Here is a tiny trained network, its code and every weight. The questions are about switching its units off for an input and a target symbol, where a switched-off unit gives its printed mean instead of its output.

import numpy as np


def w(rows, s, z=0):
    codes = np.array(rows[::2]) - 128.0
    scale = np.full(codes.shape[1], s)
    scale[-1] = z or s
    return codes * scale


def f(y):
    return np.maximum(y, 0)


def softmax(a):
    e = np.exp(a - a.max(-1, keepdims=True))
    return e / e.sum(-1, keepdims=True)


def log_softmax(a):
    a = a - a.max(-1, keepdims=True)
    return a - np.log(np.exp(a).sum(-1, keepdims=True))


def net(x, mask):
    ids = ['ΘΛΣΦαβγδζημξπτψ'.index(c) for c in x.split()]
    T = len(ids)
    res = E[ids] + P[:T]
    u = 0
    for l in range(2):
        q, k, v = (res @ M[l].T for M in (Q, K, V))
        z = softmax(np.where(np.tri(T) > 0, q @ k.T / 2**0.5, -1e9)) @ v
        res = res + np.where(mask[u], z, O[l][:, -1]) @ O[l][:, :-1]
        u += 1
        y = f(res @ A[l][:, :-1].T + A[l][:, -1])
        res = res + np.where(mask[u : u + 4], y, B[l][:, -1]) @ B[l][:, :-1]
        u += 4
    return log_softmax(res[-1] @ U[:, :-1].T + U[:, -1])


Q, K, V, O, A, B = {}, {}, {}, {}, {}, {}
E = w([
[62,148,138,137,112,153],'Θ',
[129,168,145,148,72,181],'Λ',
[110,35,44,229,84,108],'Σ',
[185,99,131,111,66,132],'Φ',
[77,212,25,210,90,69],'α',
[41,68,88,51,37,76],'β',
[78,179,152,84,121,152],'γ',
[201,146,119,139,139,131],'δ',
[145,156,146,97,177,132],'ζ',
[117,142,124,153,187,147],'η',
[79,83,151,83,159,167],'μ',
[148,254,85,13,18,31],'ξ',
[182,215,128,156,93,148],'π',
[60,90,97,173,138,185],'τ',
[150,71,45,132,13,63],'ψ',
],0.0093)
P = w([
[74,185,125,119,105,188],'0',
[216,128,25,64,113,163],'1',
[165,105,154,148,128,85],'2',
[55,161,139,169,110,96],'3',
[206,144,10,51,100,135],'4',
[168,89,157,163,117,51],'5',
[38,166,136,183,87,81],'6',
[202,139,18,46,98,145],'7',
],0.013)
Q[0] = w([
[16,195,118,167,69,152],'L0H0',
[131,74,251,189,118,88],'L0H0',
],0.012)
K[0] = w([
[95,127,59,133,51,48],'L0H0',
[189,29,162,161,159,4],'L0H0',
],0.011)
V[0] = w([
[90,132,59,254,96,188],'L0H0',
[207,93,55,208,183,101],'L0H0',
],0.012)
O[0] = w([
[96,165,80,248,45,179,253],'L0H0',
[135,129,2,198,178,138,9],'L0H0',
],0.0098,0.005)
A[0] = w([
[144,192,8,2,100,193,179],'L0N0',
[17,55,148,166,132,181,84],'L0N1',
[29,115,103,154,139,71,253],'L0N2',
[103,182,152,110,203,164,188],'L0N3',
],0.0079,0.0034)
B[0] = w([
[203,36,147,235,123,118,254],'L0N0',
[2,107,60,46,142,166,182],'L0N1',
[108,137,196,100,140,47,217],'L0N2',
[81,136,143,181,219,106,150],'L0N3',
],0.0094,0.0076)
Q[1] = w([
[32,188,203,149,43,56],'L1H0',
[163,1,173,194,95,249],'L1H0',
],0.0071)
K[1] = w([
[114,127,125,126,78,90],'L1H0',
[122,166,150,111,134,248],'L1H0',
],0.013)
V[1] = w([
[64,93,94,103,250,144],'L1H0',
[154,206,197,198,171,127],'L1H0',
],0.012)
O[1] = w([
[70,2,137,140,113,226,2],'L1H0',
[199,238,232,215,209,215,105],'L1H0',
],0.0097,0.0068)
A[1] = w([
[57,83,13,119,84,176,2],'L1N0',
[251,139,31,68,133,88,105],'L1N1',
[59,215,66,115,184,17,60],'L1N2',
[234,66,1,147,183,122,103],'L1N3',
],0.007,0.0067)
B[1] = w([
[170,127,154,163,202,59,197],'L1N0',
[53,154,110,84,175,123,208],'L1N1',
[151,51,159,165,53,183,252],'L1N2',
[7,146,205,142,138,185,185],'L1N3',
],0.011,0.013)
U = w([
[169,99,1,124,57,153,254],'Θ',
[150,187,58,110,94,69,174],'Λ',
[80,79,193,91,191,154,58],'Σ',
[60,189,152,76,156,131,105],'Φ',
[85,202,66,129,97,173,191],'α',
[39,150,98,70,106,128,92],'β',
[175,112,213,128,104,92,85],'γ',
[117,153,171,170,199,142,120],'δ',
[229,115,161,211,131,135,13],'ζ',
[113,109,121,202,83,218,73],'η',
[147,44,142,60,85,142,108],'μ',
[168,111,153,61,219,53,138],'ξ',
[190,173,78,165,169,93,201],'π',
[159,100,119,167,132,83,169],'τ',
[32,154,98,105,158,237,147],'ψ',
],0.0094,0.0088)

Each question gives the input, a string of symbols that net reads in full, and the target symbol t.
The units are the heads (2 rows each of Q, K, V and O) and the neurons (one row each of A and B). Each row of codes is followed by its name. A weight is (code - 128) times the scale printed after its matrix; where a second scale follows, it is the last column's (O, A, B and U).
mask holds one flag per unit, layer by layer, with each layer's heads first. A switched-off unit (its flag False) gives its mean, the last column of its rows in O or B, instead of its output. The means were averaged over made-up inputs and are rounded, as every weight is.
A unit's drop is (log p(t) with every unit on - log p(t) with that unit switched off) / (log p(t) with every unit on - log p(t) with every unit switched off).
The circuit of an input: a set's keep is (log p(t) with only the set's units on - log p(t) with every unit switched off) / (log p(t) with every unit on - log p(t) with every unit switched off). Starting from all 10 units, units are removed one at a time, each time the one whose removal leaves the highest keep (on an exact tie, the one counted first), for as long as the keep stays at least 0.8.
circuit, biggest first: the units of the circuit, biggest drop first
unit that matters most: the unit with the biggest drop
k most important neurons: the k neurons with the biggest drops, biggest first
k most important neurons of layer l: the k neurons of layer l with the biggest drops, biggest first
input Σ δ ξ η μ, target Σ: 4 most important neurons : L1N3, L0N0, L0N1, L1N0
input ζ Σ ξ Λ Σ ξ ζ, target γ: 2 most important neurons : L1N2, L0N1
input ζ π Σ, target η: circuit, biggest first : L0H0, L1N3
input β δ η Θ ψ δ ζ Σ, target β: 2 most important neurons of layer 1 : L1N1, L1N2
input Φ μ τ, target Θ: unit that matters most : L0N0
input γ ξ Θ τ α ψ, target β: 3 most important neurons : L1N1, L0N0, L1N3
input Φ η η ζ β, target Φ: 2 most important neurons of layer 0 : L0N0, L0N2
input ζ ζ η η τ η μ, target Σ: circuit, biggest first : L1H0, L0N2, L0N1, L1N0
input μ η τ Λ ξ, target μ: circuit, biggest first : L0N0, L0H0, L1H0, L0N1
input η α δ, target ψ: circuit, biggest first : L0H0, L1N3, L1N0
input δ Θ β ξ ξ α μ μ, target δ: circuit, biggest first : L0N0, L1H0, L1N3, L1N2
input δ Λ η Θ δ ξ, target Λ: 2 most important neurons : L1N1, L0N1
input Φ μ α γ ξ, target Φ: 3 most important neurons : L1N1, L1N3, L0N0
input ζ Θ ζ μ π, target ζ: circuit, biggest first : L1H0, L0N0
input η π ζ τ, target ξ: 2 most important neurons of layer 0 : L0N1, L0N2
input η Θ μ, target ξ: circuit, biggest first : L0H0
input Θ η ζ τ μ η Λ μ, target Θ: 3 most important neurons : L0N1, L0N0, L1N3
input ξ η π Θ μ ξ Θ, target γ: circuit, biggest first : L1N2, L0N1, L1H0, L0H0
input Θ Σ μ β ζ η ξ ζ, target Θ: 3 most important neurons of layer 0 : L0N1, L0N0, L0N2
input ξ η δ η Λ, target ξ: 3 most important neurons of layer 1 : L1N2, L1N1, L1N3
input ξ δ Θ η α ζ μ δ, target ξ: 3 most important neurons : L0N2, L1N2, L1N1
input ζ ψ μ π γ π η, target Θ: circuit, biggest first : L1N2, L0N0, L1H0, L0H0
input τ α ξ ζ η, target τ: 3 most important neurons : L1N0, L0N1, L0N0
